The rows lie along a hidden order. The number after each row says roughly how far along it the row is, from 0 to 9. A new part has a new order.
(in the rows, 128 means zero)
[ 54 141 161 122 131 177 165 120 127 123 148 123 181 150 144 176 151 123
 122  66 129]
5
[ 80 115 115 161 120  85  39 108 129 161 105 101  67 104 149 124  87 128
 136 147 130]
4
[ 90 131 157 130 121 144 184 115 111 113 113 129 160 151 136 181 113 131
 140 120 115]
2
[157 134 147 121 133 155 154 132 134 103 146 155 142 133 123 137 191 119
 124 130 138]
7
[ 98 132 118 105 133 135 145 124 131 133 111 105 203 147 126 117  94 127
 120 137 137]
2
[ 15 137  97 107 137 131  98 128 140 146 139  83 184 137 137  69  91 123
 109  90 126]
6
[255 116 137 115 125 159 117 136 133 148 100 125 110 117 127 223 139 125
 117 156 175]
0
[166 122 107 117 135 107 107 136 145 131 135 132 114 112 112  83 147 129
 121 160 145]
6
[116 126 109 130 128 111  98 124 128 135 123 107 118 119 131 105  96 129
 127 124 125]
5
[151 135 127  81 139 175 156 134 140 129 116 107 236 149 128 157 136 120
 104 125 167]
1
[255 125 117  84 140 162 114 159 152 136 134 134 116 113 113 157 175 125
  96 141 179]
5
[134 130 113 115 134 131 114 138 142 137 136 126 138 128 119 103 146 124
 116 133 142]
6
[171 129 140 124 135 147 143 137 134 122 150 153 112 124 118 146 191 118
 122 139 143]
7
[207 134 133  94 134 170 201 148 136 137 134 147 194 144 107 141 146 127
 111 126 138]
4
[193 126 118 114 123  99 186 122 120 107  87 143 170 145 104  99  89 133
 143 217 121]
0
[ 63 110 149 199 106  80  82  96  99 133  98 128  28 110 157 168  81 134
 164 150 100]
3
[ 73 145 133  89 141 173 175 125 136 127 140 114 246 159 123 127 143 120
 109 102 138]
4
[223 139 137  74 141 189 182 148 141 117 133 132 215 151 110 167 173 122
 100 118 164]
3
[ 69 144 112  91 139 136 176 127 136 121 129 117 251 159 107  64 106 125
 120 137 122]
4
[137 116 132 177 113  67 110 108 111 120 112 158  46 112 124 113 122 133
 159 188 105]
6
[ 39 140 127 112 134 133 157 122 129 127 146 122 193 143 122  83 129 126
 127 104 111]
7
[ 89 135 122 108 138 149  97 132 144 145 133 100 172 132 136 120 130 121
 109  98 148]
5
[ 27 118  90 149 119  62  74 101 123 171  84  85 155 123 140  74  25 127
 143 178 120]
0
[153 120 145 156 121 109 124 117 118 131 128 156  74 115 132 148 155 128
 146 155 125]
6
[237 118 162 143 126 133 127 124 128 120 127 168  79 109 131 199 212 122
 129 180 159]
5
[160 128  92  81 136 135 123 141 143 142 107  92 200 135 119  98  84 129
 109 135 147]
2
[ 77 134 127 115 132 145 124 131 135 126 150 115 157 137 132 114 133 124
 118  89 133]
7
[130 120 134 142 130 123  79 114 134 162 118 108  97 111 147 155 123 124
 122 134 154]
4
[ 97 132 150 143 126 135 160 111 120 116 131 144 143 136 131 150 156 124
 136 138 126]
5
[132 123 145 147 126 126 113 115 128 128 129 144 106 118 133 150 169 125
 135 157 143]
6
[229 120 154 135 119 121 217 113 101  86  72 164 157 144 115 190 113 130
 154 218 125]
0
[ 48 141 165 128 135 187 156 127 132 121 171 136 160 140 146 166 200 118
 118  57 134]
9
[ 36 127 144 189 118  86  89  93 115 128 139 139 108 120 147  94 129 125
 162 153  99]
8
[215 113 122 154 120  91  99 120 129 148  90 142  56  99 122 136 130 133
 148 198 149]
3
[ 42 129 168 158 123 137 128  93 118 124 115 129 155 140 154 183 155 117
 139 142 139]
3
[139 129 145 141 125 111 157 121 125  98 130 166 123 131 117 103 171 119
 140 158 119]
8
[103 141 158 122 144 177 186 135 139 136 160 163 168 138 130 150 208 119
 110 120 144]
9
[ 98 126 122 135 133 116  76 126 137 137 142 118 106 114 135 107 144 120
 122 122 132]
8
[ 54 129 124 147 130 103  77 114 131 138 136 118 101 116 141  97 131 125
 128 120 128]
8
[168 110 160 193 107  79 135  89 100 114  79 162  58 116 140 186 120 130
 169 224 120]
1
[128 132 144 125 129 147 158 126 127 112 133 138 141 133 131 155 154 127
 127 119 134]
5
[  1 132 189 197 117 118 155  75 105 103 138 162 116 136 156 152 185 117
 164 142 103]
8
[118 133 127 107 138 159 108 141 147 157 147 115 170 129 130 124 158 116
 102  90 153]
7
[ 22 126 143 150 123 123  73 117 126 136 148 116  84 114 157 148 139 120
 131  98 130]
8
[255 126 125  93 137 144 168 158 144 112 132 167 137 123  94 138 195 128
 112 178 160]
5
[ 79 140 111  78 144 173 130 143 151 138 150  99 220 143 121  94 137 121
  97  89 149]
6
[120 130 144 133 129 136 143 118 128 111 132 142 156 137 124 136 154 123
 126 144 135]
5
[ 28 143 153 113 141 155 158 102 142 117 137 131 255 154 129 102 177 111
 117 152 148]
5
[ 36 120 119 164 123  86  54 106 126 150 123 106  82 108 153  97 102 125
 138 138 123]
6
[ 19 134 159 155 127 143 146 110 121 110 155 135 134 137 145 138 169 123
 136  94 116]
8
[124 130 121 125 128 113 130 127 133 161 130 120 138 138 121  92 136 129
 137 146 127]
5
[151 129 110 123 131 107 116 131 135 126 128 134 140 122 114  83 130 126
 126 153 134]
6
[112 133 140 115 128 162 176 126 123 101 130 126 166 139 129 156 131 128
 121 105 122]
4
[ 21 132 119 147 123  93 142 106 116 127 115 121 151 138 124  61  73 130
 150 152  95]
5
[115 137 135 112 128 145 171 127 126 113 127 124 201 153 128 126 128 125
 127 121 127]
4
[219 124 119 107 131 148 127 153 138 128 132 133 100 118 118 150 138 132
 115 120 145]
5
[ 89 127 114 129 126 102 101 118 129 144 113 112 162 131 128  86 100 125
 130 165 124]
3
[172 119 125 133 127 121  85 128 130 137 112 118 105 115 133 157 125 127
 126 142 146]
3
[  1 139 134 118 134 152 107 118 131 145 149 101 176 141 145 119 133 120
 117  68 124]
7
[130 128 139 126 133 153 107 134 137 135 149 126 109 121 138 149 167 122
 116  95 144]
8
[  1 146 164 117 134 196 159 118 123 120 155 104 221 164 158 173 146 117
 112  43 126]
5
[  6 135  98 131 131 109  70 122 136 178 144  91 126 120 143  68 104 129
 121  98 122]
7
[164 135 112  75 145 151 166 144 147 115 132 124 255 143  99  81 147 121
 107 151 153]
4
[ 43 136 150 131 136 154 149 104 136 118 121 132 214 148 137 123 154 117
 125 165 153]
4
[ 41 133 147 148 130 140 113 114 127 136 145 123 127 128 148 145 155 122
 126 106 135]
7
[ 75 133 132 124 133 136 124 123 133 133 143 119 148 134 134 117 143 122
 121 110 132]
6
[150 140 118  84 141 148 167 156 143 103 150 136 159 132  99  67 191 124
 118 140 136]
8
[ 38 137 143 132 130 123 130  97 125 112 123 110 176 149 139 117 122 121
 131 155 138]
4
[208 133 142  87 138 180 186 142 139 140 126 138 202 150 119 177 168 125
 108 137 162]
2
[ 69 122 131 156 125 115  70 120 131 140 141 117  62 110 147 132 143 125
 131 106 131]
8
[ 39 128 114 120 125 114 119 111 124 141 103  95 180 138 141 104  77 130
 131 143 128]
1
[128 130 121 121 136 123 115 130 141 138 142 128 140 122 121  99 163 122
 118 136 143]
8
[ 84 130 100 114 140 133  52 141 151 162 147  86 127 113 138  93 125 121
 104  81 150]
7
[151 117 130 184 120  59  87 114 122 127 138 165   3  89 126  82 152 131
 156 190 108]
9
[135 121 109 138 130 103  56 127 138 152 130 114  92 106 134  96 122 127
 122 134 139]
6

[153 112 147 109 119  85 134 151 100 140 143 140 144 115 124 140 174 131
 129 119  88 138 101 189 129 122 109 154 172 112 122 128 134 143 132 114
 130 127 187 110 149  90 123 120 113 125 155 160 140 119 103 151 109 127
 156 115 167  77 120  95 137 126 118 172 114 132  94 118 140 156 123 109
 136 121 116 175 143 165 125 132  74 107 131 131 142 110 120 178 157 110
 119 131 101  77 124 119 129 128 130 134 130 123 134 130 102 130 102 135
 108 178 148 134 107 116 126 123  41 145 176 136 110 117 140 123 168]
0
[ 65 163 143 108 146 152 125  94  40 117 242 139 127 146 127 100 153 114
 135 118  93 159  91  95 159 114 122 122  83 114  92 125 135 125 143 133
 129 145 135 100 121 115 158 140 124  88 167 122 239  83 107 119 121 139
 137 116 126 160 132 149 110 205 116 115 156 110 110 160 144 141 128 101
 131 116 132 129 145 140 116 151 141  42  89 128  99 149 141 114 151 126
 126 131 101 158 113 119 157 148 134 103  93 120 114 134 111 109 108 123
  94 151  99 139 133 149 127 144 118 161 111 170 149 146 145  95 114]
9
[ 88 174 141 133 169 143 131  99  29 128 253 138 124 140 124 103 118 110
 135 122 109 146 134 162 165 120 128 143  65 114 131 132  76  98 135 135
 119 145 143  79 131 128 140 138 143 105  76 109 149 100  94  99 135 145
 125 109 133 110 168 160 125 192 111 127 129 113 120 149 124 141 134  98
 137 109 129 126 151 116 124 135 146  92 118 137 114 108 139 120 146 117
 150 136 120 205 116 125 129 145 136  79 127 133 130 136 118 107 123 112
 107 141 214 135 117 193 127 136 143 153 123 156 153 137 159  89 123]
9
[149 152 104 102 146 151 126 111 143  97 199 112 143 128 128  81 143 117
 137 132  70 115 141 173 171 120 121 121 116 113  52 120 134 128 136 136
 109 132 165 197  97  92 169 122 125 126 168 118 144 128  81 129  94 127
 123 157 153 116 190 112 120 139 111 125 136 119 117 144 141 126 121 103
 144 115 139 165 152 130 144 117 123 135 131 131 126 147 122 131 192 135
  65 149 115 121 120 139 145 154 130 135 136 129 121 126 115 100 121 136
 151 216  80 140 132 139 129 121 107 161 132 160 143 143 131  95 126]
6
[109 111 126 133 134 144 134 153  45 121 128 129 138 118 125 169 114 138
 116 105 124 141 170 192 132 126 134 173 160 104 194 125 128 133 128 114
 119 142 159  95 164 124 100 138 134 117 104 146  50 159  89 124 141 124
 140 117 171   1  86 102 159 111 128 144  89 120 106 117 119 120 133 114
 103 121  96 135 125 153 156 162  98  83 113 129 158 100 126 219 159  92
 175 124 106 117 133 119  86 118 129 129 135 128 146 123 104 131 135 108
  82 153 225 126 108 164 126 113 115 127 231 134 113 103 171 166 169]
1
[ 95 122 126 133 143 160 118 107  96 102  30 127 114 140 165 158  83 124
 130 130 150 144 106  62 104 124 150 108 152 111 235 105 209 127 137 104
 139 151 143 103 125 136 157 160 144  99 113 153 105 156 130 108 132 123
 111 141 144 112  68 127 143 209 127 123 146 130 120 125 145  98 128 158
 114 129 119  70 117 120 117 173 142  57  91 118 142 158 129 177 161 120
 111 102 118  99 137 119 131 143 135 166  96 135 118 115 144 129 139 126
  87 158  96 131 153 146 131 123 110 125 175 106 134 124 146 191 129]
1
[111 139 139 119 176 175 130 102  45 112 229 137 115 143 111 132 109 124
 148 121 115 166 175  82 129 126 145 112  75 111 146 126 146 108 135 173
  96 154 105  97 118 116 116 138 131  90 142 107  99 151 104 120 136 149
 123 146 117  98 136 120 118 209 138  75 133  77 131 196 122  91 135 118
 112 111 111 126 140 119 120 170 155 118  65 131 126 163 134 118 157 128
 111 129 107 223 130 134 118 135 123 103 142 130 122 128 125 138 128  94
 146 162 130 124 123 159 128 124 218 146 121 136 140 139 144 100 112]
9
[108 121 139 126 106 126 139 115 147 134 187 135 134 114 134 120 111 113
 136 138  58 133 114 173 128 116 133 116 138 114  58 124 143 117 152 116
 154 166 199 167 123 114 173 134 108 111 138 161 195 131  54 112 114 130
 116 131 168 131 151 143 127 255 103 143 146 133 107 140 140 139 108 126
 149 132 137 159 144 138 139 114  96 147 133 126 117 140 120 155 162 120
  63 126 107 117 120 113 188 134 128 145 133 130 129 130 112 118 118 176
 100 135   1 148  98  95 131 129  70 139 157 129 164 133 139 103 130]
1
[151 129 137 186 137 113 131 134 175 151  97 135 115 131 140 130  98 118
 123 155 175 129  87 159 124 147 140 133 130 111 224 126  67  94 124 114
 121 127 103  79 130 163  85 113 146 132 126 117  24 124 126 125 169 128
  92 121 113  93 184 155 131 122 121 132  97 139 163 107 113 110 126 147
 155 123 119  90 140 100 122  95 145 212 178 144 129  65 128 121 130 119
 131 126 132 169 131 116 116 140 134 101 208 147 147 139 158 120 156 126
 124 135 255 129 116 131 128 128 159 124 125  92 140 115 136 105 128]
0
[ 83 119 148 109 167 170 121 100   1  98 144 139 119 130 135 128  89 121
 148 107 112 153 173 101 112 117 151 124 127 116 188 122 154 115 134 131
 123 161 182  84 129 125 176 194 144 114  79 138 118 177  66  85 127 131
 128 138 150  86  63 131 143 255 131 110 141 114 115 149 127 105 137 120
 127 113 113 106 134 116 124 164 137  74  98 124 142 149 124 190 149 113
 134 116 136 165 128 142  97 136 126 138  90 140 126 112 104 140 122 110
 115 101 103 130 146 204 130 112 120 136 177 149 125 134 157 181 126]
6
[117  95 178 137  78  79 146 146 123 188 212 161 128 117 104 147 141 129
 130 135  92 162  86 147 117 128 121 119 137 111 121 141 138 134 148 127
 138 156 145 109 149 100  86 101  83  88 137 163 165 110 111 146 134 145
 140 104 142 113 136 121 119 211 124 138 120 121 119 150 136 141 111 133
 127 136 113 175 146 164 122 145  87 164 107 130 119 126 128 126 129 116
  91 127  64 145 125  98 179 114 123 110 163 115 134 143 120 147 103 141
 103 116 108 133  79  57 127 141 120 138 128 109 143 120 133  58 139]
0
[183  89 164 124 129  86 137 159  97 156 138 155 132 117 102 160 141 138
 132 124 125 150 135 157 104 139 121 156 147 112 196 139 110 132 119 133
 107 120 127  59 156 112  68 118 125 133 101 141  49 149 111 164 137 132
 148 116 126  24 106  99 134  95 145 128  92 119 135 127 113 114 129 122
 135 117  98 134 140 143 131 136 108 201 135 140 148  78 120 154 126 109
 144 128 117 157 133 127  71 119 121 107 177 131 146 134 116 156 121 110
 144 161 255 119 100 120 125 118 139 130 156 112  85 111 135 103 150]
0
[161 168 121 109 178 168 124 104 103 105 209 123 133 138 116  95 133 121
 144 125 105 139 165 135 162 125 125 122  80 111  97 123 132 116 131 166
  76 131 116 136 102  98 136 131 134 119 105 100 103 137  96 133 122 135
 126 156 124 100 190 109 114 133 125 102 127  97 128 165 127 114 132 100
 130 102 126 145 151 120 134 140 145 145 110 136 128 148 128 111 182 137
  89 150 116 172 126 143 121 152 127 111 146 132 121 128 124 114 126 111
 190 222 146 130 135 164 127 121 168 160 110 152 137 144 130  85 117]
9
[117 111 173 154  85  79 143 134 159 190 186 158 117 124 120 143 121 119
 131 153 109 157  63 120 118 130 130 101 130 111 153 137 145 117 153 122
 141 165 133 103 136 116  92  99  94  80 150 158 160  99 120 123 145 149
 121 111 133 161 149 133 118 252 119 139 134 121 123 148 141 138 110 150
 131 141 123 152 147 140 118 140 110 156 102 131 109 136 131 109 129 119
  72 126  68 153 127  95 216 117 130 111 176 122 129 145 148 136 115 149
 105 113 100 135  87  65 128 152 129 135 109  84 165 122 131  65 132]
0
[101 131 132 171 143 142 128 111  99 122 106 132 116 129 151 132  59 115
 122 137 159 129 127 165 122 130 152 139 127 112 210 121  85  90 131 105
 132 145 141  84 130 188 132 144 160 132 154 127  53 145  98  82 164 122
  88 122 136  75 139 167 145 180 114 130 107 142 138 111 114 110 130 137
 144 121 120  64 134  93 120 118 143 159 171 132 131  82 129 157 141 111
 151 117 146 164 130 122 106 143 133 117 141 154 146 127 143 112 166 127
  89 108 244 132 125 179 129 124 132 120 155 117 146 117 159 155 130]
1
[119 109 129 121 133 181 125 110 149  93 135 127 121 118 140 124  70 126
 142 138 109 132 179 121  98 125 158  98 142 115 120 107 165 115 138 128
 128 156 165 162 104 129 167 159 130 136 124 144  81 222  48 112 125 115
  92 164 144  98 118 131 133 240 131  96 129 123 136 145 117  58 119 140
 144 123 122 103 133 116 125 124 131 196 134 121 135 153 113 168 166 130
  65 117 138 147 133 145 120 141 115 170 143 148 133 113 121 142 145 140
 135 152  29 132 136 131 135 102 127 120 160 121 139 135 131 159 118]
0
[116 138 133 108 141 137 112 115 112 110  54 129 125 153 154 123 199 129
 111 128 156 147  51  35 123 128 117 122 132 115 194 110 154 150 129 107
 131  92  94  98 125 123 122 139 133 104 126 133 157  87 255 169 123 120
 136 123  96 166  99 129 114  32 129 109 148 130 123 120 149 119 128 130
 127 121 121  79 132 147 116 158 162  43 113 123 119 137 140 126 152 136
 144 120 121  80 126 119 133 157 139 145  96 119 113 129 142 117 124 117
 100 182 161 132 166 115 125 134 106 148 119 139 114 141 119 141 112]
4
[119 119 139 136 148 135 123 123  99 113  34 135 116 130 147 174  70 126
 134 127 144 142 134 100 103 125 150 117 162 112 253 119 196 124 136 113
 129 155 169  88 135 123 140 148 139 101 144 151  69 164 104 101 138 130
 126 140 154  89  66 105 159 206 131 133 131 122 117 126 142 106 133 157
 110 125 110 106 123 116 122 173 129  75  93 126 167 150 126 202 159 111
 115 109 118 111 142 119 121 129 134 157 121 136 124 116 145 140 133 121
 110 166 125 127 137 159 131 117 116 123 203  89 126 112 154 185 143]
1
